(in the rows, 128 means zero)
Both labels of each row
[127 114 130 111 128 141 128 111 138 127 148 124 132 133 140  91 111 140
 146 119 141 120 131 128 118 139 126 124 125 135 147 144 150 111 128 132
 119 146 142 133 124 118 175 127 108 131 121 154 117 155 132 104 124 128] | (30) SC
[138 110 130 138 126 121 119 128 162 131 106 175 135 134 132  91 118 151
 156 127 111 130 113 128 121 139 122 143 122 126 139 137 162  67 129 109
 138 128 144 106 130 107 158 138  90 128 107 132 154 127 135 118 115 115] | (38) TT
[132 108 131 208 107 129 138 135 161 149 112 126 122 123 120  99 119 159
 143 146 134 146 139 135 148 145 177 133 127 126 124 133 166 109 131 108
 130 137 122 127 139 120 131 124 126 103 118 131 110 120 132 130 115 105] | (38) SC
[140 129 127 148 117 116 112 135 152 129  92 114 136 138 139  91 134 165
 151 149 114 131 145 134 124 144 123 136 124 124 129 142 167  74 118  88
 136 140 131 109 136 101 180 138 132 126 119 131  95 133 139 133 121 114] | (38) TT
[142 137 128 174 129 127  97 149 156 122 127 124 137 131 114 122 109 152
 125 136 122 155 135 136 133 133 113 138 113 120 117 100 132 105 120  83
 127 121 128 115 147 107 113 138 145 128 125 106 121 142 116 143 129 129] | (32) TT
[119 110 137 108 117 152 100 107 138 114 128 121 135 125 125 113 108 176
 106 134 125 109 130 138 124 133 120 117 110 133 127 144 121  94 119 122
 169 123 146 115 126 117 197 112 116 133 122 140 110 133 143 116 123 133] | (35) TT
[131 112 136 111 121 131 118 110 126 130 124 120 139 131 132 120 125 161
 140 119 135 114 127 133 130 142 109 124 113 136 113 136 111 112 124 124
 138 136 136 117 125 147 176 119 123 129 140 143 117 132 149 128 132 123] | (35) TT
[143 110 130 153 108 153 106 140 145 100 125 122 137 129 125  88 135 145
 124 149 129 131 152 135 134 134 127 127 136 131 138 128 141  73 128 112
 125 148 133 110 132  93 172 111 131 123 124 106 117 145 114 126 127 113] | (30) TT
[129 122 139 110 111 139 119 110 147 119 124 128 135 131 139 137 118 141
 138 131 138 113 134 137 131 149 117 130 109 135 129 150 125 107 129 146
 128 137 130 130 127 113 170 113 107 126 122 153 130 136 135 108 127 128] | (35) SC
[143 110 127 155 105 135 115 130 151 141 130 100 131 124 127 105 109 147
 140 129 134 130 121 140 123 142 110 128 112 131 112 126 130  98 129 120
 132 139 122 128 130 123 169 107 113 117 132 143 110 132 118 125 138 118] | (35) SC
[129 120 134 120 127 136 108 111 146 126 161 117 135 128 131 112 108 130
 127 122 135 121 120 139 119 135  97 118 110 133 116 130 125 108 132 125
 133 140 128 138 127 120 163 121 113 126 131 136 117 144 127 121 136 127] | (35) SC
[127 102 139 156 116 109 113 140 111 117 110 120 140 129 111 106 128 144
 150 131 126 126 147 136 142 112 124 127 142 114 123 132 171  85 150  99
 125 131 134 106 143 120 173 130 142 121 131 127 110 137 140 136 123 116] | (32) TT
[156 114 122 185 115 126  86 140 196 115 100  99 140 134 115  87 120 182
 162 156 126 139 162 135 123 149 111 161 123 108 126 123 164  33 123  60
 136 128 135  85 139  77 163 143 143 119 107 113  93 147 115 130 131 106] | (32) TT
[115 102 139 115 114 132   4 130 123 133 120 129 127 135 152  78 111 112
 134 132 107 118 136 136  86 133 120 119 110 132 126 129 134 117 130 138
 125 135 141 128 138 106 201 124 123 114 132 127 123 127 122 120 119 126] | (30) TT
[131 113 126 119 136 154 115 121 147 119 123 124 131 135 140  76 110 130
 144 147 135 118 143 136 130 144 128 137 115 126 140 137 146  98 129 120
 119 148 133 123 132  89 188 120 112 132 106 136 117 132 123 134 122 134] | (30) TT
[144 124 131 180 105 109  96 143 146 117 105 106 135 142 100 128 132 170
 152 123 110 113 152 134 136 139 117 147 142 128 107  99 148  75 122  73
 134 130 128 100 136  98 145 160 166 125 126 100 114 144 131 164 128 118] | (32) TT
[124 121 137 116 115 103 109 115  96 122 125 125 137 135 123 140 122 126
 138 116 125 115 126 131 112 150 125 119 111 130 116 131 129 124 138 133
 122 124 101 120 125 128 170 131 122 131 142 142 126 144 149 130 133 129] | (35) TT
[143 115 128 151 126 164 104 107 173 132 146 115 130 120 136 110 101 168
 131 127 130 120 134 145 128 130  98 123 115 125 113 119 126 104 118 133
 135 127 129 135 134 107 171 119 123 116 146 141  87 155  96  97 142 130] | (35) SC
[115  92 130 124 118  98 132 137 112 119 111 125 135 138 121 133 128 165
 158 130 107 135 145 127 130 159 142 140 121 128 137 146 155  82 116 116
 126 127 141 100 134 128 155 111 119 124 121 139 112 126 144 120 130 114] | (34) TT
[130 117 128 137 135 148 103 127 183 145 119 131 121 120 138  61 105 136
 147 156 146 131 138 140 124 110 113 128  94 113 147 138 142 109 115 129
 131 143 128 131 130 107 188 121 111 130 110 132 122 154  97 107 145 120] | (30) SC
[139 122 141 164 122 106 125 131 145 147 108 111 134  86 118 136 121 159
 133 145 136 146 132 158 125 147 118 153 133 124 107 121 157 101 129 101
 138 144 133 113 134 124 147 134 139 120 135 113 104 134 127 141 130 103] | (32) SC
[131 112 139 109 122 125 104 119 131 111 120 120 147 129 132 119 112 140
 149 121 123 123 133 137 139 146 124 121 113 125 134 144 114 110 116 127
  78 121 133 111 128 112 185 121 113 131 137 137 107 127 143 120 130 146] | (35) TT
[125 106 137 129 104  75 140 140 124 128 130 116 132 137 128  84 132 142
 171 145 136 131 147 167 132 149 130 143 135 125 146 144 187  82 121  97
 131 151 133 111 141 110 174 125 121 133 115 123 122 113 166 135 115 112] | (38) TT
[125 120 134 131 120 144 120 111 138 150 142 115 125 122 134 110 115 135
 167 127 142 123 126 130 124 133 124 107 115 127 112 139 118 131 134 149
 111 151 125 138 132 130 178 121 118 121 149 142 120 139 123 119 142 108] | (35) SC
[135 106 136 158 111 124 139 159 130 120 136 131 126 150 117 120 128 149
 152 132 117 124 140 137 129 136 142 144 136 114 137 126 162  74 131 110
 128 117 123 124 134 110 147 140 130 108 123 125 108 131 116 124 120 104] | (32) TT
[152 101 131 113 108 155  97 134 153 116 114 105 138 133 132  60 128 153
 148 163 139 124 148 134 138 146 124 151 111 126 153 143 143  64 111  98
 134 141 153 111 141  84 183 124 107 135  90 118 106 106 131 125 114 143] | (30) TT
[120 107 138 168 104 114 158 129 123 159 116 110 126 138 117 125 121 139
 136 135 140 128 132 134 118 135 120 118 127 128 124 150 160 119 107 129
 145 156 108 136 135 138 152 130 127 128 137 117 127 129 134 148 137 100] | (32) SC
[133  94 125 158 107 105 121 139 143 135 103 119 134 146 123  76 128 156
 167 129 129 150 149 135 119 150 134 143 108 122 141 163 181  79 112  96
 132 131 134  86 142 110 171 123 116 121 118 122 100 119 127 129 109  97] | (38) TT
[133 114 134 119 118 154 106 124 125 111 130 120 138 134 123 119 119 147
 114 135 138 114 130 133 143 141 118 111 126 140 115 115 107  96 133 123
 119 136 145 102 126 104 178 129 131 133 134 123 117 146 125 123 142 130] | (35) TT
[130 106 136 104 118 141 108 125 113 107 130 132 132 129 131 114 119 151
 130 135 125 119 127 126 124 135 129 114 110 129 129 148 113 125 123 143
 121 121 128 114 134 130 193 125 119 136 142 142 117 136 135 131 137 151] | (35) TT
[128 116 119 204 105  98 146 134 142 157 113 112 127 124 109  96 121 152
 158 135 143 252 145 143 114 136 112 131 143 133  95 110 170  84 128 101
 140 153 119 148 125 127 130 134 148 108 139 121  92 143 112 144 144  92] | (32) SC
[136 111 142 123 110 117 109 125 122 119 122 121 137 132 137 101 127 149
 140 138 132 128 133 150 125 149 128 122 123 126 126 120 125  95 123 121
 124 156 131 119 125 112 179 120 128 124 133 124 110 139 126 124 137 130] | (35) TT
[146 133 128 121 120 156 117 124 154 133 120 116 131 123 132  93 114 136
 138 147 133 125 132 134 133 118 115 136 130 127 141 138 142 103 121 126
 132 153 136 123 145 104 167 127 118 124 106 132 126 143 118 128 117 116] | (30) SC
[131 110 115 159 110 104 151 124 177 158 124 110 129 115 139  81 115 134
 165 147 134 146 137 139 127 154 118 149 124 112 139 161 176  71 109  91
 139 137 143 128 136 112 154 134 104 124 108 126 106 127 137 122 127 107] | (38) SC
[139 109 113 130  98 135 123 137 125 117 119 114 138 128 127  94 126 141
 154 136 129 119 163 134 135 147 136 139 143 139 141 139 165  75 129 119
 119 146 139 127 126  99 170 122 112 127 110 149 107 116 130 111 117 119] | (30) TT
[123 103 136 123 111 124 115 131 134 124 124 120 141 132 131  74 106 133
 142 128 132 130 147 130 131 146 127 124 108 128 143 145 145 105 118 137
 119 137 132 129 145 102 189 115 108 124 119 141 114 141 128 112 126 120] | (30) TT
[163 117 136 151 119 182  86 117 196 117 118 107 133 115 124 119 101 189
 118 141 128 132 111 139 146 146  92 119  92 130 124 141 105  85 107 100
 149  98 131 104 118 108 197 120 126 115 136 130 107 154 117 119 144 132] | (35) SC
[136 121 125 171 125 116 122 133 131 122 108 117 134 125 109 134 136 145
 153 132 111 133 145 123 134 137 123 132 108 119 105  98 157  94 143  98
 128 125 133 115 128 119 125 129 153 121 125 116 118 131 132 132 130 103] | (32) TT
[114  99 127 101 133 131 131 136 113 141 108 120 139 131 132  79 131 123
 151 133 139 125 139 124 134 140 140 132 122 123 134 144 139 119 133 136
 112 145 142 127 134  94 184 101 107 143 120 137 115 108 139 108 119 106] | (30) TT
[139  97 135 117 103 127 141 137 130 101 107 133 130 143 135 135 141 167
 152 140 113 116 142 124 129 145 145 146 120 131 151 159 162  64 121 140
 131 129 140  94 129 102 178 118 116 109 113 131 126 127 142 117 110 124] | (34) TT
[144 117 135 114 116 150  91 113 155 121 111 118 139 121 137  93 106 156
 122 138 133 123 118 136 135 149 114 125 115 128 130 139 107  89 127 117
 130 142 131 111 126  98 211 122 113 132 118 111 106 133 128 131 121 114] | (35) TT
[146 112 127 118 109 171 128 108 148 139 119 109 132 122 127 106 120 173
 136 131 140 113 122 140 131 149 110 129 130 132 126 138 139  86 115 129
 134 134 174 114 124 104 192 123 118 119 139 135 121 128 136 123 131 125] | (35) SC
[130 103 138 133 120 138 147 127 129 120 138 115 128 108 123  79 134 120
 153 142 138 127 139 137 123 142 141 141 135 123 142 131 146  94 160 132
 124 174 135 133 138 106 189 124 113 120 101 125 148 129 117 121 116 117] | (30) TT
[123 102 133 126 112 133 109 129 124 117 130 118 133 135 144  49 127 104
 150 154 145 123 143 133 134 142 136 128 130 133 139 137 137 113 127 183
 120 151 139 136 138  95 199 119 120 133 108 128  99 130  97 116 121 143] | (30) TT
[140 105 145 124 121 116  92 121 107 116 121 126 142 131 128  83 116 136
 153 165 124 113 142 132 123 137 118 126 122 134 118 121 132  98 117 112
 113 146 137 136 137 100 188 124 132 171 129 129 112 135 119 126 122 120] | (30) TT
[132 106 118 135 115 120 124 147 149 128 109 117 135 144 117  87 137 150
 161 148 116 135 162 134 134 140 121 153 127 111 147 142 174  79 118  94
 133 142 118 118 141 104 176 143 136 145  97 122 111 111 135 134 108 106] | (38) TT
[135 106 141 114 119 151 108 122 153 122 110 119 136 141 140 112 120 171
 142 129 123 114 134 149 114 148 123 130 116 136 132 145 124  75 109 139
 120 117 135  98 128 110 203 130 130 119 132 129 134 151 131 120 124 123] | (35) TT
[138 112 125 147 126 126 137 135 148 135 100 121 107 123 132  95 125 161
 135 139 125 158 137 123 145 135 125 146 148 115 128 135 167  91 127  97
 130 142 121 132 126 119 142 130 126 125 101 137 108 119 138 118 124 131] | (38) SC
[123 125 139 154 112  84 111 137 117 127 109 113 140 136  21 110 127 137
 172 119 121 123 144 125 123 153 118 128 127 114 120 132 161  88 123  91
 132 133 126  95 131 115 168 135 161 114 129 120 109 126 142 130 126 116] | (32) TT
[126 120 148 113 125 140  78 123 139 106 129 121 133 133 132 107 106 136
 114 143 129 120 124 146 115 108 114 123 132 137 130 124  98 110 114 135
 129 133 113 107 126 125 201 114 120 127 127 131 109 138 119 121 133 141] | (35) TT
[167 101 121 123  86 122 146 128 119 132 124 117 142 112 116  59 138 138
 146 153 144 144 132 119 140 155 127 136 141 124 147 172 164  94 120 106
 125 138 134 130 122 100 172 119 101 145 105 143 103  96 150 133 117 135] | (30) TT
[128 111 146 131 109 131 120 109 133 133 120 119 136 142 149  91 115 150
 160 140 129 110 139 124 131 137 124 134 153 130 138 128 142  96 126 123
 125 150 142 121 132 109 187 144 123 128 109 134 123 123 134 112 119 115] | (30) TT
[156 123 130 181 116 105  84 161 148 104  95 104 134 147 105  94 128 159
 146 153 109 135 133 134 136 148 111 147 133 121 114 119 159  56 118  67
 135 137 130  82 131 109 166 148 155 129 119 107  95 139 129 145 144 108] | (32) TT
[121 112 143 103 121 132 103 132 109 108 139 126 141 136 135 106 113 129
 130 120 136 118 122 136 135 141 134 116 112 137 129 140 120 109 128 141
 134 120 130  80 133 114 194 122 119 130 129 140 114 133 130 131 126 135] | (35) TT
[119 105 124 118 129 124 135 138 136 100 113 134 128 135 133 111 132 164
 159 134 119 132 140 136 131 144 141 161 107 125 146 134 157  61 127 119
 131 125 141 125 135 114 161 124 118 125 103 143 121 122 133 121 111 131] | (34) TT
[123 110 184 134 116  93 125 129 131 130 110 127 133 125 127  99 128 141
 186 139 121 128 146 124 133 148 120 140 126 134 128 130 179  91 124 102
 123 125 143 120 139 119 149 135 122 143 114 142 103 102 148 114 114 121] | (38) TT
[121 113 130 109 122 153 123 116 161 107 135 127 136 126 144  91 100 131
 131 147 118 105 121 143 127 141 127 137 116 125 134 140 124  99 121 137
 126 134 131 129 139 102 186 119 110 119 127 143 117 137 124 104 121 140] | (30) TT
[135 115 128 159 112 114 107 145 156  89  99 112 117 135 113  89 125 149
 151 140 125 130 142 126 131 139 116 136 123 127 118 158 160  90 123  95
 126 142 126  99 116 104 156 137 149 118 130 115 115 169 143 140  94 124] | (32) TT

Both labels of each row
[121 119  97 124 130 141 129 125 119 127 119 107 120 137 128 124 146 132
 111 129  95 129 123 128 112 140 134 130 124 121 140 126 124 122 121 129
 153 143 123 148 132 128 124 135 137 102 151 165 124 107 124 114 152 130] | G E
[130 129 122 124 132 128 132 123 118 127 111 131 117 143 120 134 144 123
 135 134 116 106 128 133 113 127 128 116 115 117 132 132 124 124 120 142
 128 129 124 133 130 129 132 129 146 122 136 159 128 118 126 105 139 133] | G E
[124 131 120 117 127 140 129 129 122 139 110 112 115 132 114 125 141 130
 124 161 100 110 139 138 113 140 132 120 103 123 133 137 120 122 118 122
 147 126 123 137 128 133 122 138 132 103 154 167 120 122 115 110 144 135] | G E
[139 134 126 121 129 138 122 114 116 123 127 122 112 132 120 127 133 134
 133 146  77 117 128 122  95 105 137 132 117 116 130 125 129 118 109 131
 120 131 132 138 127 135 126 140 128 130 145 162 130 121 116 115 143 125] | G E
[131 114  96 140 125 126 119 137 113 128 101 113 109 160 106 125 132 123
 110 156  68 109 115 146 116 151 130 124 112 122 128 125 115 119 119 129
 155 127 119 155 136 140 124 133 128 130 158 175 126 103 134  89 151 138] | R E
[125 130 115 113 129 132 113 115 110 116 109 105 131 147 111 121 123 127
  82 145  63 118 116 155 119 142 142 137 122 106 116 111 131 108 112 121
 153 132 116 163 121 134 123 127 128 144 155 155 130 103 141  99 139 142] | R E
[130 126 125 109 132 134 127 121 133 122 117 125 107 141 115 128 136 123
 127 145 102 104 131 118 115 112 128 135 116 122 136 132 130 116 122 135
 132 125 120 134 127 127 119 133 131 140 144 154 139 118 116  95 144 129] | G E
[122 145  96 125 125 139 124 111 122 124 127 138 128 126 127 122 150 126
 129 118  80 131 142 123 120 111 134 142 128 119 127 123 128 117 131 165
 135 124 116 144 120 133 126 134 131 106 143 133 151 116 114 102 140 115] | R W
[122 143 114 130 125  63 133  77 130 123 129 121  91 152 117 133 116 135
 121 103 135 112 138 108 118  81 129  99 130 145 123 111 137 133 108 105
 147 130 125 132 126 133 142 117 128 145 144 135 127 129 103 144 152 125] | G K
[124 109 120 128 138 141 129 125 109 132 111 121 104 142 123 120 156 132
 136 169 110 106 121 132 109 136 141 152 113 118 130 118 128 124 113 133
 142 145 122 133 137 131 123 138 133 102 152 167 128 119  99 101 148 123] | G E
[127 130 162 120 131 136 159 121 122 126 126 123 120 130 108 129 144 131
 122 143 120 119 126 135 119 156 133 137 110 122 127 110 128 121 121 127
 140 130 123 133 126 111 126 135 141 113 143 169 134 107 121 102 138 133] | G E
[117 128 117 118 121 138 159 110 116 126 119 123 106 124 125 130 153 123
 115 144 108 116 130 122 118 124 128 134 112 120 126 142 130 113 121 139
 121 115 127 121 131 130 123 137 123 116 146 167 124 112 103  82 155 126] | G E
[121 123 133 118 125 193 123 137 108 118 104 115 122 137 126 119 144 126
 121 147  93 105 128 130 119 152 144 138 111 109 127 136 118 113 118 141
 139 124 121 125 132 126 127 139 139 110 160 180 140 114 114  92 146 149] | G E
[121 134 146 121 130 137 126 124 117 133 111 114 112 139 125 128 141 118
 132 140 114 111 124 126 121 123 138 138 121 126 122 129 125 118 124 134
 134 131 122 123 137 123 126 134 134 116 139 163 128 115 119 108 176 130] | G E
[125 125 127 115 125 130 139 130 129 150 107 134 159 122 128 122 169 121
 117 127  99 136 126 138 116 148 142 152 121 110 114 133 119 110 137 176
 156 119 118 132 129 113 124 139 148 114 131 148 128 108 148  63 130 123] | G W
[120 145 142 118 122 135 112  63 137 127 134 132 110 139 103 133 102 144
  93 104  73 135 133 112 110  66 123 107 157 133 111  77 138 125 118 123
 142 141 129 147 120 145 140 126 126 181 139 104 135 115 124 144 137 122] | R K
[130 145 105 122 124 135 119  92 126 125 126 146 140 131 119 122 154 129
 119 110  85 135 144 132 108 121 137 124 131 111 119 109 130 116 139 164
 158 136 100 152 134 133 184 135 130 119 139 133 138 105 139 113 142 114] | R W
[123 152 136 113 128 132 133  73 126 127 131 131 102 153 115 126 121 117
 130  95 151 122 140  94 118  87 128 105 136 128 139  97 126 133 112  98
 139 141 129 128 129 127 132 132 136 120 140 144 125 129  91 166 153 125] | G K
